Below is a small trained network, with its code and all its weights. Each question gives an input and a target symbol and asks what happens when units are switched off, that is, made to give their printed mean instead of their output.

import numpy as np


def w(rows, s, z=0):
    codes = np.array(rows[::2]) - 128.0
    scale = np.full(codes.shape[1], s)
    scale[-1] = z or s
    return codes * scale


def f(y):
    return y / 2 * (1 + np.tanh(0.7978845608 * (y + 0.044715 * y**3)))


def softmax(a):
    e = np.exp(a - a.max(-1, keepdims=True))
    return e / e.sum(-1, keepdims=True)


def log_softmax(a):
    a = a - a.max(-1, keepdims=True)
    return a - np.log(np.exp(a).sum(-1, keepdims=True))


def net(x, mask):
    ids = ['αβγζηθλξπφ'.index(c) for c in x.split()]
    T = len(ids)
    res = E[ids] + P[:T]
    u = 0
    for l in range(2):
        q, k, v = (res @ M[l].T for M in (Q, K, V))
        z = softmax(np.where(np.tri(T) > 0, q @ k.T / 3**0.5, -1e9)) @ v
        res = res + np.where(mask[u], z, O[l][:, -1]) @ O[l][:, :-1]
        u += 1
        y = f(res @ A[l][:, :-1].T + A[l][:, -1])
        res = res + np.where(mask[u : u + 12], y, B[l][:, -1]) @ B[l][:, :-1]
        u += 12
    return log_softmax(res[-1] @ U[:, :-1].T + U[:, -1])


Q, K, V, O, A, B = {}, {}, {}, {}, {}, {}
E = w([
[79,215,190,100,155,213,107,36,161],'α',
[54,59,98,7,229,80,16,172,175],'β',
[75,126,136,159,38,87,90,33,203],'γ',
[229,197,197,132,168,194,100,188,17],'ζ',
[19,35,86,124,198,109,131,46,123],'η',
[208,100,168,247,70,157,173,79,30],'θ',
[184,65,197,178,114,167,183,89,193],'λ',
[110,131,172,235,104,61,120,58,50],'ξ',
[118,110,74,99,155,252,149,71,69],'π',
[102,122,63,93,96,146,61,106,88],'φ',
],0.012)
P = w([
[182,228,48,153,127,30,168,110,122],'0',
[198,194,91,82,97,19,208,145,81],'1',
[132,159,119,100,70,67,208,194,88],'2',
[60,147,128,193,83,131,169,255,128],'3',
[149,179,80,217,179,150,72,185,181],'4',
[127,91,122,178,134,170,48,132,134],'5',
[109,63,178,49,46,109,147,154,95],'6',
[168,73,169,90,124,146,59,111,118],'7',
[141,94,148,201,157,205,28,148,176],'8',
[71,58,185,153,60,190,108,177,131],'9',
[159,17,200,56,77,145,82,92,108],'10',
[153,62,171,156,154,187,9,105,135],'11',
],0.0065)
Q[0] = w([
[192,111,86,209,196,164,6,64,158],'L0H1',
[106,144,108,173,147,150,130,150,159],'L0H1',
[185,90,186,18,113,92,122,20,84],'L0H1',
],0.021)
K[0] = w([
[42,71,215,104,62,174,128,172,87],'L0H1',
[128,135,147,94,102,94,164,123,110],'L0H1',
[118,96,112,250,164,203,6,133,160],'L0H1',
],0.021)
V[0] = w([
[193,55,95,166,103,111,134,138,96],'L0H1',
[79,90,226,163,216,118,177,90,167],'L0H1',
[47,75,97,107,170,151,178,138,4],'L0H1',
],0.012)
O[0] = w([
[86,103,43,59,66,127,63,112,140,191],'L0H1',
[26,143,141,169,87,149,157,254,150,170],'L0H1',
[126,83,182,34,41,70,212,129,66,251],'L0H1',
],0.0069,0.003)
A[0] = w([
[103,111,97,202,109,169,115,119,44,195],'L0N1',
[220,173,54,96,114,168,147,205,73,48],'L0N2',
[171,140,22,117,107,185,219,117,235,141],'L0N3',
[129,122,98,106,137,139,76,82,157,108],'L0N4',
[89,56,147,122,136,106,123,124,100,68],'L0N5',
[148,223,65,84,164,24,115,184,93,62],'L0N6',
[130,175,88,181,78,210,232,104,131,107],'L0N7',
[86,128,14,156,217,101,254,82,187,3],'L0N8',
[195,120,163,46,142,202,105,182,122,34],'L0N9',
[93,100,159,100,200,105,132,172,131,97],'L0N10',
[55,136,136,129,102,127,211,189,130,15],'L0N11',
[208,202,149,126,52,178,115,240,211,92],'L0N12',
],0.0072,0.0033)
B[0] = w([
[132,130,181,19,201,77,80,136,102,254],'L0N1',
[138,46,77,115,75,191,142,152,127,143],'L0N2',
[54,83,108,26,170,104,56,154,160,142],'L0N3',
[185,130,213,97,118,117,116,93,73,182],'L0N4',
[122,123,69,180,117,134,153,164,106,200],'L0N5',
[26,120,107,102,116,90,94,254,197,145],'L0N6',
[191,105,108,121,202,109,95,88,118,174],'L0N7',
[60,68,101,179,134,137,202,140,108,138],'L0N8',
[107,84,112,159,97,114,214,144,97,155],'L0N9',
[162,145,188,152,172,124,146,112,49,176],'L0N10',
[233,176,134,118,112,138,96,138,129,175],'L0N11',
[87,145,192,100,119,64,132,158,121,154],'L0N12',
],0.009,0.0041)
Q[1] = w([
[124,141,108,84,175,42,123,146,11],'L1H1',
[102,172,87,128,98,150,173,158,202],'L1H1',
[172,208,72,154,113,113,181,105,196],'L1H1',
],0.011)
K[1] = w([
[154,181,127,115,107,147,168,105,248],'L1H1',
[136,148,60,134,171,71,151,115,79],'L1H1',
[152,179,31,95,167,70,146,166,100],'L1H1',
],0.014)
V[1] = w([
[76,216,141,177,78,73,97,66,111],'L1H1',
[87,192,136,96,134,245,153,107,77],'L1H1',
[97,115,177,90,145,107,174,87,209],'L1H1',
],0.011)
O[1] = w([
[122,111,65,254,109,189,34,131,73,187],'L1H1',
[70,244,19,152,199,109,172,91,47,23],'L1H1',
[56,99,186,174,123,214,193,103,110,254],'L1H1',
],0.006,0.0039)
A[1] = w([
[108,185,78,151,148,109,136,128,25,36],'L1N1',
[123,164,129,90,145,73,167,102,182,76],'L1N2',
[99,206,141,180,28,94,150,47,242,83],'L1N3',
[126,175,166,203,60,2,116,63,201,96],'L1N4',
[124,156,144,108,68,127,175,188,63,230],'L1N5',
[96,121,151,186,98,19,97,147,138,175],'L1N6',
[153,223,163,103,58,207,141,81,194,53],'L1N7',
[147,82,66,128,59,64,160,99,89,4],'L1N8',
[222,174,68,77,171,242,146,191,184,124],'L1N9',
[131,112,65,117,38,113,163,92,198,157],'L1N10',
[142,207,137,179,189,176,156,134,139,50],'L1N11',
[101,175,69,85,107,110,154,133,143,62],'L1N12',
],0.0084,0.0033)
B[1] = w([
[147,142,158,103,137,137,108,104,196,204],'L1N1',
[87,78,97,124,154,206,138,140,101,147],'L1N2',
[147,3,55,168,235,121,47,223,94,160],'L1N3',
[126,202,211,132,55,200,160,127,47,179],'L1N4',
[141,142,48,149,139,113,116,146,209,253],'L1N5',
[108,156,184,113,164,147,159,184,57,206],'L1N6',
[132,150,49,185,181,110,115,98,157,155],'L1N7',
[109,160,80,173,185,42,136,127,67,192],'L1N8',
[134,179,85,122,98,184,189,182,125,136],'L1N9',
[125,63,158,133,60,165,140,74,199,167],'L1N10',
[112,174,131,113,67,88,126,118,65,159],'L1N11',
[87,153,93,148,124,162,84,129,94,130],'L1N12',
],0.011,0.006)
U = w([
[146,224,106,210,200,174,71,109,199,181],'α',
[91,144,150,91,185,78,64,208,153,65],'β',
[131,112,103,201,85,169,62,182,93,113],'γ',
[176,177,81,177,97,112,147,212,159,123],'ζ',
[75,98,85,188,133,63,191,123,115,100],'η',
[254,130,130,128,142,70,97,111,111,93],'θ',
[145,136,200,125,123,149,182,142,215,253],'λ',
[121,223,162,157,86,118,138,160,98,86],'ξ',
[170,150,89,69,140,201,151,129,96,81],'π',
[95,164,89,89,11,73,18,112,149,119],'φ',
],0.0047,0.0049)

Each question gives the input, a string of symbols that net reads in full, and the target symbol t.
The units are the heads (3 rows each of Q, K, V and O) and the neurons (one row each of A and B). Each row of codes is followed by its name. A weight is (code - 128) times the scale printed after its matrix; where a second scale follows, it is the last column's (O, A, B and U).
mask holds one flag per unit, layer by layer, with each layer's heads first. A switched-off unit (its flag False) gives its mean, the last column of its rows in O or B, instead of its output. The means were averaged over made-up inputs and are rounded, as every weight is.
A unit's drop is (log p(t) with every unit on - log p(t) with that unit switched off) / (log p(t) with every unit on - log p(t) with every unit switched off).
The circuit of an input: a set's keep is (log p(t) with only the set's units on - log p(t) with every unit switched off) / (log p(t) with every unit on - log p(t) with every unit switched off). Starting from the 12 units with the biggest drops (on a tie, the unit counted first), units are removed one at a time, each time the one whose removal leaves the highest keep (on an exact tie, the one counted first), for as long as the keep stays at least 0.8.
units of the circuit, in order: the units of the circuit, biggest drop first
top k neurons: the k neurons with the biggest drops, biggest first
top k neurons in layer l: the k neurons of layer l with the biggest drops, biggest first
input α β α ζ ξ θ, target α: units of the circuit, in order -> (L1H1 L1N1)
input β β α λ θ φ α θ π η θ λ, target ζ: top 3 neurons -> (L1N5 L0N11 L0N1)
input γ π η, target γ: units of the circuit, in order -> (L1H1)
input φ λ ξ γ ξ ζ ξ, target γ: units of the circuit, in order -> (L1H1 L0H1)
input α θ β ζ λ β, target λ: units of the circuit, in order -> (L1H1 L1N8 L0N3)
input ξ λ β φ β φ θ ζ η β γ, target γ: top 3 neurons -> (L1N3 L1N4 L0N1)
input η β φ, target ζ: units of the circuit, in order -> (L0H1 L1N5 L0N11)
input β η λ φ λ λ ξ φ ζ η φ λ, target ζ: units of the circuit, in order -> (L0H1 L0N11 L1N5 L0N5)
input π ξ γ η λ λ φ β θ φ, target λ: units of the circuit, in order -> (L1H1 L1N8)
input η β β φ β β, target θ: top 2 neurons -> (L0N4 L0N10)
input π β β ζ γ ξ η, target γ: units of the circuit, in order -> (L1H1 L0N1)
input ξ β β γ ζ φ β α π ξ η, target η: units of the circuit, in order -> (L0H1 L1N8 L0N5)
input α γ θ α ξ α λ β π β ζ θ, target λ: units of the circuit, in order -> (L1H1 L1N8)
input γ η λ ξ π α η π, target α: units of the circuit, in order -> (L1H1 L0H1)
input β ζ ζ, target ζ: units of the circuit, in order -> (L1N5 L0N2 L1N9)
input γ η ξ η ζ, target γ: units of the circuit, in order -> (L1H1)
input φ λ θ θ ζ β λ φ, target λ: top 2 neurons in layer 1 -> (L1N8 L1N3)
input ξ α θ ξ π θ α ξ ζ, target ξ: units of the circuit, in order -> (L1N11 L0H1)
input λ ξ ξ ζ, target λ: top 2 neurons -> (L0N3 L0N1)
input β λ φ φ β ξ, target λ: top 2 neurons -> (L0N3 L0N7)
input β ζ π ξ θ, target θ: top neuron -> (L0N7)
input θ β β ξ, target ξ: top 3 neurons -> (L1N4 L1N6 L0N10)
input β η θ ζ, target ζ: top 2 neurons in layer 0 -> (L0N2 L0N11)
input ζ γ η φ ξ η ζ, target γ: top 2 neurons in layer 0 -> (L0N2 L0N1)
input γ β ζ θ γ λ π λ β ξ β, target λ: top 2 neurons -> (L0N3 L1N8)
input π θ θ ζ θ φ β φ, target θ: top 2 neurons in layer 0 -> (L0N4 L0N9)
input φ β β θ π, target π: top 2 neurons -> (L1N9 L0N7)
